[[-50.8  11.4 -43.4  56.2 -33.2]
 [ 60.5 -27.4  70.0 -55.0  55.3]
 [ 30.9 -78.9  67.6 -63.2  56.0]
 [ 39.5 -55.0  60.4 -58.2  48.8]]
|
[[ 60.5 -27.4  70.0]
 [ 30.9 -78.9  67.6]]

[[ 15.9  -7.6  -7.7   7.3]
 [ 70.5 -39.1 -41.1 -46.3]
 [ 23.0 -21.9 -22.6   1.2]
 [ 36.0  -5.4  -5.6 -13.6]]
|
[[ 70.5 -39.1 -41.1]
 [ 23.0 -21.9 -22.6]]

[[  5.2 -34.1  52.5  16.6 -39.9]
 [-28.6  14.6 -21.9  25.3  26.0]
 [  1.6 -66.1  16.0 -11.9  29.3]
 [ 14.8 -31.4  -1.1 -10.1  18.1]
 [ -7.7 -47.7  17.9  13.1  16.1]]
|
[[-28.6  14.6 -21.9]
 [  1.6 -66.1  16.0]]

[[ -7.6  -4.5  32.2  -4.5  37.7]
 [-10.8  53.8  44.5  54.7  48.4]
 [-42.7 -31.3  64.1 -31.7  74.5]
 [ 13.3  46.5  18.7  47.2  20.0]
 [ 80.1  39.9 -50.8  40.4 -56.9]]
|
[[-10.8  53.8  44.5]
 [-42.7 -31.3  64.1]]

[[-46.5  67.2   2.8   4.0 -69.8]
 [ 40.5  66.9 -55.6 -60.2 -81.6]
 [-53.6  71.7  -7.5  -8.8 -74.5]
 [ 61.4 -33.9 -45.5 -50.2  50.5]
 [ 63.3  49.3  56.6  59.8 -55.4]]
|
[[ 40.5  66.9 -55.6]
 [-53.6  71.7  -7.5]]

[[  5.7  70.7 -18.4]
 [ -4.1  -0.1 -11.2]
 [-27.4   5.1 -85.0]]
|
[[ -4.1  -0.1 -11.2]
 [-27.4   5.1 -85.0]]

[[ 25.2  14.7  10.0  -3.3 -20.9]
 [ 46.4  -0.3   6.5 -10.7 -14.1]
 [-18.8 -21.7  25.2  10.2  -9.2]
 [-16.0 -21.0 -19.3   0.6 -11.9]
 [-64.5  16.3 -24.2  -3.9   9.7]]
|
[[ 46.4  -0.3   6.5]
 [-18.8 -21.7  25.2]]

[[-35.6 -72.1 -28.4 -22.7 -31.7]
 [ 36.3  81.5  25.6  31.4  38.2]
 [ 44.0  71.3  38.6  13.3  18.4]
 [ 40.8  75.1  33.6  21.0  26.2]]
|
[[36.3 81.5 25.6]
 [44.0 71.3 38.6]]

[[ 20.7   7.8 -39.9   4.4 -38.6]
 [-62.4  52.6  -1.0  21.9 -52.8]
 [-23.5  33.9  -8.3   6.4 -48.7]
 [-23.5  33.9 -16.5   9.1 -48.7]]
|
[[-62.4  52.6  -1.0]
 [-23.5  33.9  -8.3]]
---
[[-45.5 -15.3 -57.9  45.8  56.6]
 [-40.7 -25.4 -48.8  42.9  50.8]
 [-32.3 -66.7 -26.1 -22.1 -29.9]
 [ 46.4  30.1  54.8 -42.0 -48.3]
 [-36.3 -72.7 -29.0 -21.7 -30.1]
 [ 38.3  15.6  47.9 -49.6 -55.2]
 [ 40.0  16.9  50.8 -51.9 -56.0]
 [ 34.0  74.4  25.1  27.2  34.6]
 [-34.5 -71.6 -27.9 -24.0 -32.0]]
|
[[ 56.6  45.8 -57.9 -15.3 -45.5]
 [ 50.8  42.9 -48.8 -25.4 -40.7]
 [-29.9 -22.1 -26.1 -66.7 -32.3]
 [-48.3 -42.0  54.8  30.1  46.4]
 [-30.1 -21.7 -29.0 -72.7 -36.3]
 [-55.2 -49.6  47.9  15.6  38.3]
 [-56.0 -51.9  50.8  16.9  40.0]
 [ 34.6  27.2  25.1  74.4  34.0]
 [-32.0 -24.0 -27.9 -71.6 -34.5]]

[[  4.2  11.5  28.6   8.9   7.1   8.8   8.5  20.7  27.1  10.7   7.8 -14.3
  -13.5 -13.7  -6.2]
 [  7.0   6.8   6.5   0.0  20.6   4.5  -9.1 -13.5 -15.3 -11.7 -16.5 -12.3
  -21.5 -16.4  75.3]]
|
[[ -6.2 -13.7 -13.5 -14.3   7.8  10.7  27.1  20.7   8.5   8.8   7.1   8.9
   28.6  11.5   4.2]
 [ 75.3 -16.4 -21.5 -12.3 -16.5 -11.7 -15.3 -13.5  -9.1   4.5  20.6   0.0
    6.5   6.8   7.0]]

[[  3.1 -46.2  58.5  11.5]
 [ 25.7 -53.8  77.6  -7.1]
 [ 34.4 -53.0  71.7 -12.0]
 [-10.6 -65.1  38.8  20.9]
 [ 49.4  26.1  71.6 -32.9]]
|
[[ 11.5  58.5 -46.2   3.1]
 [ -7.1  77.6 -53.8  25.7]
 [-12.0  71.7 -53.0  34.4]
 [ 20.9  38.8 -65.1 -10.6]
 [-32.9  71.6  26.1  49.4]]

[[-40.0  13.4  30.7   0.3 -18.3 -46.4 -15.1   4.0  15.9 -51.8 -65.6  34.0]
 [-44.2   0.0  25.7 -12.2  -7.3 -39.9 -15.1  19.0  16.8 -55.4 -52.3  34.0]]
|
[[ 34.0 -65.6 -51.8  15.9   4.0 -15.1 -46.4 -18.3   0.3  30.7  13.4 -40.0]
 [ 34.0 -52.3 -55.4  16.8  19.0 -15.1 -39.9  -7.3 -12.2  25.7   0.0 -44.2]]

[[-31.6  61.3  48.3  50.2  50.7   4.9  74.8]
 [  0.5  32.9 -20.7 -19.0  32.7  12.2  33.9]
 [ -4.2  15.8 -37.4 -38.2  13.8 -15.7  -6.9]
 [ 43.6  -6.7  48.4  49.3  -5.6  40.0   6.2]
 [ 60.7 -65.5   5.8   4.8 -63.3  -5.7 -73.6]
 [  3.6  26.6  -0.3  -2.2  32.4  20.7   4.9]
 [ 31.9  -4.4  68.0  68.6  -4.8  28.5  20.0]
 [ 18.2  22.0 -22.9 -20.7  24.3  21.8  29.1]
 [ 11.9 -14.4  -3.6  -5.8  -8.2  -7.0 -45.6]
 [-35.3  43.9   9.4  11.1  29.9 -27.5  45.0]]
|
[[ 74.8   4.9  50.7  50.2  48.3  61.3 -31.6]
 [ 33.9  12.2  32.7 -19.0 -20.7  32.9   0.5]
 [ -6.9 -15.7  13.8 -38.2 -37.4  15.8  -4.2]
 [  6.2  40.0  -5.6  49.3  48.4  -6.7  43.6]
 [-73.6  -5.7 -63.3   4.8   5.8 -65.5  60.7]
 [  4.9  20.7  32.4  -2.2  -0.3  26.6   3.6]
 [ 20.0  28.5  -4.8  68.6  68.0  -4.4  31.9]
 [ 29.1  21.8  24.3 -20.7 -22.9  22.0  18.2]
 [-45.6  -7.0  -8.2  -5.8  -3.6 -14.4  11.9]
 [ 45.0 -27.5  29.9  11.1   9.4  43.9 -35.3]]

[[ 17.0  77.5  58.4  70.4]
 [ 44.3  66.9  71.7  65.5]
 [ 78.3  75.4  50.9  17.2]
 [ 66.9 -63.7  19.2  62.8]
 [-59.0  -0.8 -27.5 -69.5]
 [ 70.1  70.8 -22.3 -58.3]
 [ 78.3 -19.5   3.6  52.7]
 [-58.4  72.7 -50.6 -64.4]]
|
[[ 70.4  58.4  77.5  17.0]
 [ 65.5  71.7  66.9  44.3]
 [ 17.2  50.9  75.4  78.3]
 [ 62.8  19.2 -63.7  66.9]
 [-69.5 -27.5  -0.8 -59.0]
 [-58.3 -22.3  70.8  70.1]
 [ 52.7   3.6 -19.5  78.3]
 [-64.4 -50.6  72.7 -58.4]]
